163	203	158	238	231	142
181	120	150	177	48	186
217	188	229	105	149	157
-> 105

4314	5976	4236	1895	3700	9455	7778
3200	6555	3825	3620	1992	9526	7724
5384	2287	5498	6447	6070	1024	1485
-> 6070

81	55	171	119
68	84	121	192
12	52	92	73
-> 52

158	98	50	213
151	83	81	44
92	155	203	213
-> 155

3	7	5	6	6	7
1	6	4	4	7	6
6	2	2	5	2	1
-> 5

432	-681	-892	484
147	163	121	-329
-449	-261	568	-380
-> -261

-32	42	16	-9	-4	33
23	-7	34	22	32	-3
-10	0	-22	-28	5	28
-> -28

815	631	594	413
863	636	524	274
842	602	623	224
-> 602
---
17,-19,-37,-21,-14,-13,-14
9,5,21,-18,13,-14,-12
-14,-3,25,-30,-28,12,-33
ans = -13

20,-4,7,29,-1
16,16,-14,-3,-9
-5,-11,-4,17,-7
ans = 29

6,-8,-5,3
-9,-27,-6,-26
-7,-37,-22,-2
ans = -5

31,-18,-8,1,-33
-18,-12,26,15,-12
27,12,32,18,-22
ans = 1

-3,18,31,-29
-14,-7,2,5
-1,10,-16,6
ans = 31

4,-11,-17,12,-31,-34,-26
10,-2,-19,10,-29,-8,-25
-19,-27,13,1,31,16,12
ans = -34
---
Q:
[[127 132  96 243]
 [ 78 127  72  24]]
A: 132

Q:
[[59 33 26 14 47 23]
 [58 43 65 69 77 53]
 [55 34 52 23 42 42]]
A: 33

Q:
[[570 696 397 897 756 674 745]
 [ 16 413 876 783 805 574 413]]
A: 696

Q: [9627 6404 8270 9266 8092 1228]
A: 6404

Q: [-650  247 -629  699 -106 -596 -129]
A: 247

Q: [ 28   2   5 -47 -12 -33   7]
A: 2

Q: [ 646  614  175 -320 -821  -19]
A: 614

Q:
[[-143   82   87  -95  201 -441]
 [ 109  456 -479  416  517  416]
 [ 238  405 -615  321  507  524]]
A: 82
---
0.00,0.12,-0.12,0.13,0.00
0.01,0.12,-0.13,0.13,-0.01
0.00,0.13,-0.13,0.15,0.00
Answer: 0.00

0.5,0.6,-0.8,0.8,0.4
0.2,-0.3,0.7,-0.5,-0.2
1.8,-0.6,1.2,-1.7,-0.3
Answer: 0.5

-0.174,1.801,0.771,0.705
-0.197,-0.201,0.401,-0.917
0.748,-1.926,0.985,-1.890
Answer: -0.174

3.42,-3.60,-13.67,-1.03,5.90,13.84
-7.42,-5.15,-15.36,-19.99,3.63,-14.48
2.32,-5.09,0.28,-2.15,-9.17,4.71
Answer: 3.42

-9.34,6.43,-2.07,-9.00,-7.99,-10.35
2.97,10.54,3.53,-13.45,-7.86,-13.98
-8.85,-14.24,9.65,-8.96,21.65,-9.23
Answer: -9.34

0.2,0.9,1.0,-1.6,-0.3
0.8,1.5,-0.9,1.5,0.5
-0.2,1.8,0.8,0.1,1.8
Answer: 0.2
---
[-32  18 -38  24]
24, -32

[[ 32  -1   2  28]
 [  2  33 -35  -9]]
28, 2

[[-12  36 -29  -5  34 -16 -13]
 [-25   0 -15  30  -6  25 -21]]
-13, -25

[[  9 -38  -8   0]
 [  6 -14   6  -6]]
0, 6

[ 14  18 -27  24   0  17  -5]
-5, 14

[[-33  19  -8  26]
 [-14   9  -4   0]
 [-33  19  -4  19]]
26, -33

[[ 10  21   9 -19 -10]
 [ 10  37   4 -13 -31]
 [ 10  38   3 -13 -31]]
-10, 10

[[-33 -32 -20 -25   3]
 [  9  22  20  14  19]]
3, 9

[-18  10 -31 -15  14  -4]
-4, -18

[ 12  30 -18   4 -23 -13 -17]
-17, 12
---
[ 30   7  -5 -10   2] result: 30
[ 20  28  22 -20] result: 20
[  5   9 -34 -29 -24  12] result: 5
[-30 -14 -10  15 -18   7  34] result: -30
[-5 -3  9  0 -7 36] result: -5
[-18   3   1  29] result: -18
[ 17 -17 -20  30  -2  -9] result: 17
[ 27   4 -11  29] result: 27
---
 -67.694   -96.182  -133.825  -113.200    28.289   -18.733
  96.020   196.600   194.216  -196.998    16.471    26.830
out -18.733, 96.020

 11.51   14.10   18.02   15.68    4.16  -10.54 out -10.54, 11.51

 1.340   0.471   0.578  -0.517   1.254  -0.466  -1.320 out -1.320, 1.340

 -5.1   11.8  -11.4    0.5   -9.5  -14.4   -4.8 out -4.8, -5.1

-0.21  -0.13  -0.18   0.02  -0.07
-0.13  -0.10   0.13  -0.12   0.12
out -0.07, -0.13

 107.62  -173.96    82.03   -57.26  -106.96    70.09   213.14
  68.90   188.55   -68.28   148.42   105.43    83.91   -16.18
out 213.14, 68.90
---
[28  9  6 14 -2] -> 14

[[-29  -3  21  25]
 [ 10 -20 -18 -24]] -> -18

[[ -1  28   0   3]
 [ -1  29   2   2]
 [-11   0 -22  14]] -> -22

[37 -8  6 -1] -> 6

[ 2 31 -5 17] -> -5

[[-24  31 -16  22]
 [ -3  -2  -4 -19]] -> -4

[  7 -18  -2  30  -6] -> 30

[[ -8 -35  -5  -3]
 [-37  31  -4  -3]] -> -4
---
[ 16.3  19.2   8.3 -11.0 -17.6   6.7] ⇒ -11.0

[[-0.145 -0.172 -0.019 -0.092 -0.175  0.153]
 [ 0.040 -0.007  0.155 -0.053 -0.022  0.048]] ⇒ -0.053

[  8.9   6.8  -9.5  12.7 -18.1   2.6] ⇒ 12.7

[  95.31 -107.60   42.21  127.49  -68.66] ⇒ 42.21

[[ 104.081  125.920   20.372  -87.204   57.720 -102.089]
 [  77.929 -124.730 -111.169   13.232  -16.918   -5.186]] ⇒ 13.232

[-1.28 -1.13 -0.64  1.09 -0.28 -1.88] ⇒ 1.09
---
 13  -11   24   -4   -7   32   14
  7  -17   22   -2   -8   30   14
 -2    0    2    0   -3    0    4
value 13

  2  -11    1  -10   31 value 2

 -3  -30  -10  -18 value -3

 11  -20  -30  -21  -27 value 11

 13   31  -26   11  -24 value 13

 15   26    6  -30  -30   -5
  1  -28   30   10   31   15
value 15

 36   -4   16  -21   21 value 36
---
Q:
[[-13   2  11 -31   0 -12 -13]
 [-15   6  13 -32  -7 -11 -12]
 [ 13  -4   1 -32  -5  12   8]]
A: -4

Q:
[[ 33   3 -32  22  15  16]
 [ -6 -15   2 -10   4 -22]
 [  5 -20 -19  -3   8  12]]
A: -20

Q:
[[ 28  28 -31 -32 -32  32 -27]
 [ 32  28 -23  31  32 -33 -27]
 [-33 -31  32   3  23  -4  30]]
A: -31

Q:
[[ -4 -31  24   2   4  23  22]
 [  2   3 -10   3  -2  -7 -19]
 [  5 -36   0  14   3  22 -22]]
A: -36

Q:
[[  8   4  22 -17]
 [  6  -1  23 -16]
 [  6  -8  37 -27]]
A: -8

Q:
[[ 21   6   0  12  -4  18   0]
 [ -3   2  -2   8   6   5 -17]
 [-12   6  -6  35  -4 -11  -5]]
A: 6

Q:
[[ -9 -23 -22   4]
 [ 18  36   4 -15]
 [-25  11  -6  36]]
A: 11

Q:
[[ -6   7  -6  21 -31   7   8]
 [-17  12   5  24 -34  11  10]
 [ -2   5   5 -22  29 -11   1]]
A: 5

Q:
[[-17  18  10 -25]
 [ 28 -31   0  25]
 [  7 -22  -2   2]]
A: -22
---
Q: 886	547	650	468	798	228	668
A: 650
Q: 3179	9160	6412	8055	8436	8507
A: 6412
Q: 6304	3193	4894	8550	6596	2765
A: 4894
Q: 8360	8307	6388	8136	3177	5308	6612
A: 6388
Q: 30	-7	-6	5	-17	-33
A: -6
Q: 320	308	-166	988	-542	563
A: -166
Q: -158	374	-782	11	675
A: -782
Q: 883	720	780	87
A: 780
Q: -675	-79	-697	-866	-12	850	-912
A: -697
Q: 66	906	782	538	361	280	857
A: 782
---
[-11 -33  15  21] → 15
[ 18  14  37 -11 -24  17] → 37
[ -9 -28  20  -9  12  -6] → 20
[ 21   1 -36 -16   4 -11] → -36
[ -1  17 -26 -30 -21] → -26
[-11 -30  -7  21  18  14] → -7
[  6   3 -20  16  27  28] → -20
[-22  -6  -1  19  -2 -29] → -1
---
Q:
[[-11 -10  11  -4  -6   8  12]
 [-22 -27  23 -15  -9  16  26]
 [ 28  25 -27 -17  34 -36 -18]]
A: -9

Q:
[[ 19   2  26 -26 -19   9  11]
 [ 24  17   9 -30 -18  -4  21]]
A: -19

Q:
[[ -8  34 -10  34  35]
 [ 19  32  39  11   1]]
A: -10

Q:
[[-25 -24  11  -5  -3 -13]
 [ 23  17 -29  17   5  14]]
A: -5

Q:
[[ 32  -1 -28 -14  19   8]
 [-29 -13   3  28   2   2]
 [-25  -9   6  30  -2  -8]]
A: 28

Q:
[[-10 -36  25   1   9]
 [ -8  23 -28 -35  21]]
A: 25
---
[3234 5822 6319 6390 7905 5013 6216] 5013
[3057 5148 9243 8710 5076 4511] 5076
[9143 8354 8118 2251 5878 1372 3764] 1372
[ 761 -427  177 -984    2] -984
[94 66 17 72] 17
[3 5 7 2] 7
[2349 6523 8667 5072] 8667
---
[[ -1  20 -27  10  12 -14  -2]
 [ -1 -27   9  -1  10  22 -32]] Answer: -2

[[  2   4 -10  -1  -2]
 [-31   1  -7  -4   4]] Answer: -2

[[  9 -25 -17 -22  23 -22   2]
 [  7   1   2 -36  -7  -7  12]] Answer: 2

[[ -2  -3  -6 -25  -9  -4  -7]
 [-25  -2  33  32  20   1  14]] Answer: -7

[[-11  27  11  13   2  16]
 [  2  -5  -2  -3   0  -3]] Answer: 16

[[10  2  3 -2 29  2]
 [13 -2  6 14  0 -1]] Answer: 2
---
 -1    2   -5   -5   -6    2
 30  -10  -11  -34   10   16
Answer: 2

-32   29    4   36 Answer: 36

  9  -28  -38  -29 Answer: -29

32  35   0  -2 Answer: -2

 -1   -3  -35  -29 Answer: -29

 -6   11   14  -36 Answer: -36
